Below is a small trained network, with its code and all its weights. Each question gives an input and a target symbol and asks what happens when units are switched off, that is, made to give their printed mean instead of their output.

import numpy as np


def w(rows, s, z=0):
    codes = np.array(rows[::2]) - 128.0
    scale = np.full(codes.shape[1], s)
    scale[-1] = z or s
    return codes * scale


def norm(h):
    return h / np.sqrt((h * h).mean(-1, keepdims=True) + 1e-5)


def f(y):
    return np.maximum(y, 0)


def softmax(a):
    e = np.exp(a - a.max(-1, keepdims=True))
    return e / e.sum(-1, keepdims=True)


def log_softmax(a):
    a = a - a.max(-1, keepdims=True)
    return a - np.log(np.exp(a).sum(-1, keepdims=True))


def net(x, mask):
    ids = ['αγδθλμξσψω'.index(c) for c in x.split()]
    T = len(ids)
    res = E[ids] + P[:T]
    u = 0
    for l in range(2):
        r = norm(res)
        for j in range(2):
            rows = slice(4 * j, 4 * j + 4)
            q, k, v = (r @ M[l][rows].T for M in (Q, K, V))
            z = softmax(np.where(np.tri(T) > 0, q @ k.T / 4**0.5, -1e9)) @ v
            o = O[l][rows]
            res = res + np.where(mask[u + j], z, o[:, -1]) @ o[:, :-1]
        u += 2
        y = f(norm(res) @ A[l][:, :-1].T + A[l][:, -1])
        res = res + np.where(mask[u : u + 8], y, B[l][:, -1]) @ B[l][:, :-1]
        u += 8
    return log_softmax(norm(res)[-1] @ U[:, :-1].T + U[:, -1])


Q, K, V, O, A, B = {}, {}, {}, {}, {}, {}
E = w([
[141,125,205],'α',
[173,133,116],'γ',
[56,153,136],'δ',
[253,151,98],'θ',
[80,103,113],'λ',
[152,140,147],'μ',
[166,132,112],'ξ',
[130,100,142],'σ',
[119,125,50],'ψ',
[115,154,162],'ω',
],0.03)
P = w([
[180,255,146],'0',
[85,142,116],'1',
[93,142,119],'2',
[96,142,123],'3',
[100,140,123],'4',
[107,137,129],'5',
[112,136,131],'6',
[113,134,135],'7',
[120,133,140],'8',
[120,131,143],'9',
],0.0057)
Q[0] = w([
[144,124,126],'L0H0',
[190,128,170],'L0H0',
[122,107,58],'L0H0',
[164,110,97],'L0H0',
[92,149,142],'L0H1',
[5,82,159],'L0H1',
[74,74,170],'L0H1',
[90,148,145],'L0H1',
],0.028)
K[0] = w([
[138,142,118],'L0H0',
[125,187,69],'L0H0',
[182,118,159],'L0H0',
[171,158,116],'L0H0',
[123,109,117],'L0H1',
[127,1,160],'L0H1',
[114,92,176],'L0H1',
[122,110,119],'L0H1',
],0.024)
V[0] = w([
[126,76,128],'L0H0',
[133,156,141],'L0H0',
[114,168,85],'L0H0',
[136,151,148],'L0H0',
[138,5,167],'L0H1',
[129,136,141],'L0H1',
[131,112,144],'L0H1',
[121,137,83],'L0H1',
],0.013)
O[0] = w([
[79,209,72,62],'L0H0',
[170,98,173,153],'L0H0',
[115,22,123,203],'L0H0',
[172,115,175,145],'L0H0',
[20,254,61,3],'L0H1',
[154,132,143,121],'L0H1',
[127,153,127,102],'L0H1',
[93,78,109,174],'L0H1',
],0.0077,0.0029)
A[0] = w([
[162,83,130,175],'L0N0',
[160,110,73,153],'L0N1',
[36,81,132,119],'L0N2',
[115,130,8,147],'L0N3',
[91,57,67,52],'L0N4',
[174,187,106,119],'L0N5',
[60,125,228,1],'L0N6',
[12,88,238,166],'L0N7',
],0.012,0.0019)
B[0] = w([
[73,153,165,253],'L0N0',
[191,160,128,224],'L0N1',
[130,73,172,163],'L0N2',
[112,109,66,219],'L0N3',
[166,110,96,183],'L0N4',
[159,97,126,154],'L0N5',
[153,177,86,160],'L0N6',
[2,182,158,187],'L0N7',
],0.022,0.0059)
Q[1] = w([
[138,196,127],'L1H0',
[211,167,166],'L1H0',
[253,119,65],'L1H0',
[186,112,176],'L1H0',
[68,67,106],'L1H1',
[140,118,82],'L1H1',
[105,132,152],'L1H1',
[169,157,86],'L1H1',
],0.031)
K[1] = w([
[121,190,84],'L1H0',
[141,216,194],'L1H0',
[254,182,94],'L1H0',
[131,157,234],'L1H0',
[70,115,13],'L1H1',
[186,136,78],'L1H1',
[74,133,124],'L1H1',
[219,157,118],'L1H1',
],0.022)
V[1] = w([
[249,156,106],'L1H0',
[184,104,139],'L1H0',
[91,46,178],'L1H0',
[163,125,128],'L1H0',
[126,120,99],'L1H1',
[130,107,144],'L1H1',
[129,102,128],'L1H1',
[127,189,152],'L1H1',
],0.011)
O[1] = w([
[2,140,86,254],'L1H0',
[65,112,124,203],'L1H0',
[149,77,173,124],'L1H0',
[88,126,119,169],'L1H0',
[173,146,106,109],'L1H1',
[98,109,140,147],'L1H1',
[117,117,130,137],'L1H1',
[111,135,143,124],'L1H1',
],0.0095,0.0041)
A[1] = w([
[105,188,75,196],'L1N0',
[137,138,60,4],'L1N1',
[100,140,201,158],'L1N2',
[227,166,124,2],'L1N3',
[136,4,130,66],'L1N4',
[93,205,145,211],'L1N5',
[185,31,70,244],'L1N6',
[99,109,66,64],'L1N7',
],0.017,0.0019)
B[1] = w([
[243,174,67,230],'L1N0',
[139,60,230,180],'L1N1',
[106,177,229,250],'L1N2',
[27,123,8,152],'L1N3',
[212,102,14,254],'L1N4',
[141,120,26,228],'L1N5',
[18,157,206,234],'L1N6',
[152,169,214,187],'L1N7',
],0.016,0.0075)
U = w([
[28,125,73,219],'α',
[159,134,245,252],'γ',
[196,80,138,85],'δ',
[52,170,187,17],'θ',
[125,249,145,63],'λ',
[156,140,172,106],'μ',
[193,85,140,85],'ξ',
[216,156,36,145],'σ',
[164,12,62,121],'ψ',
[56,20,172,110],'ω',
],0.016,0.0039)

Each question gives the input, a string of symbols that net reads in full, and the target symbol t.
The units are the heads (4 rows each of Q, K, V and O) and the neurons (one row each of A and B). Each row of codes is followed by its name. A weight is (code - 128) times the scale printed after its matrix; where a second scale follows, it is the last column's (O, A, B and U).
mask holds one flag per unit, layer by layer, with each layer's heads first. A switched-off unit (its flag False) gives its mean, the last column of its rows in O or B, instead of its output. The means were averaged over made-up inputs and are rounded, as every weight is.
A unit's drop is (log p(t) with every unit on - log p(t) with that unit switched off) / (log p(t) with every unit on - log p(t) with every unit switched off).
The circuit of an input: a set's keep is (log p(t) with only the set's units on - log p(t) with every unit switched off) / (log p(t) with every unit on - log p(t) with every unit switched off). Starting from the 12 units with the biggest drops (on a tie, the unit counted first), units are removed one at a time, each time the one whose removal leaves the highest keep (on an exact tie, the one counted first), for as long as the keep stays at least 0.8.
circuit, biggest first: the units of the circuit, biggest drop first
unit that matters most: the unit with the biggest drop
top k neurons in layer l: the k neurons of layer l with the biggest drops, biggest first
heads that matter: for each layer, one digit per head in row order, 1 if its drop is at least 0.15 and else 0, layers parted by /
drop of u: that unit's drop, to one decimal
input α σ γ σ γ, target α: unit that matters most	L1N3
input γ γ γ ψ σ γ γ γ δ μ, target γ: heads that matter	00 / 10
input γ λ δ θ ψ ψ γ, target γ: heads that matter	11 / 00
input γ ξ ξ, target γ: top 3 neurons in layer 1	L1N5, L1N2, L1N0
input λ σ α, target λ: circuit, biggest first	L0N7, L0H1, L1H0
input θ ψ ξ ψ α ξ, target θ: heads that matter	11 / 10
input ψ ψ θ, target α: heads that matter	01 / 00
input ω γ ψ γ ω ψ γ θ γ, target ω: top 4 neurons in layer 0	L0N6, L0N7, L0N3, L0N0
input θ σ ψ α ψ ψ γ γ ξ, target θ: top 3 neurons in layer 0	L0N3, L0N0, L0N6
input γ ω γ γ γ μ ψ ψ, target γ: top 4 neurons in layer 1	L1N7, L1N1, L1N6, L1N5
input γ α ψ, target λ: heads that matter	11 / 10
input θ σ σ σ γ, target θ: top 3 neurons in layer 0	L0N3, L0N0, L0N6
input λ μ γ γ δ γ, target λ: top 4 neurons in layer 0	L0N1, L0N2, L0N3, L0N6
input γ γ ξ, target γ: top 2 neurons in layer 1	L1N2, L1N0
input γ γ γ γ ψ γ α γ γ δ, target λ: top neuron in layer 0	L0N7
input α γ γ γ γ, target α: top 4 neurons in layer 0	L0N0, L0N6, L0N7, L0N1
input δ α α γ λ, target λ: top 4 neurons in layer 0	L0N7, L0N2, L0N1, L0N4
input ξ γ γ γ ξ ψ γ γ λ, target ψ: heads that matter	01 / 10
input α ψ ξ ψ γ σ γ α λ ξ, target α: top 3 neurons in layer 0	L0N6, L0N1, L0N7
input ψ γ γ γ γ, target ψ: unit that matters most	L1N4
input λ ω σ α σ α ψ μ σ ω, target σ: top 3 neurons in layer 1	L1N5, L1N6, L1N0
input ψ γ γ ψ ξ, target ψ: drop of L0N7	0.2
input μ γ δ γ ψ, target γ: drop of L1N5	0.9
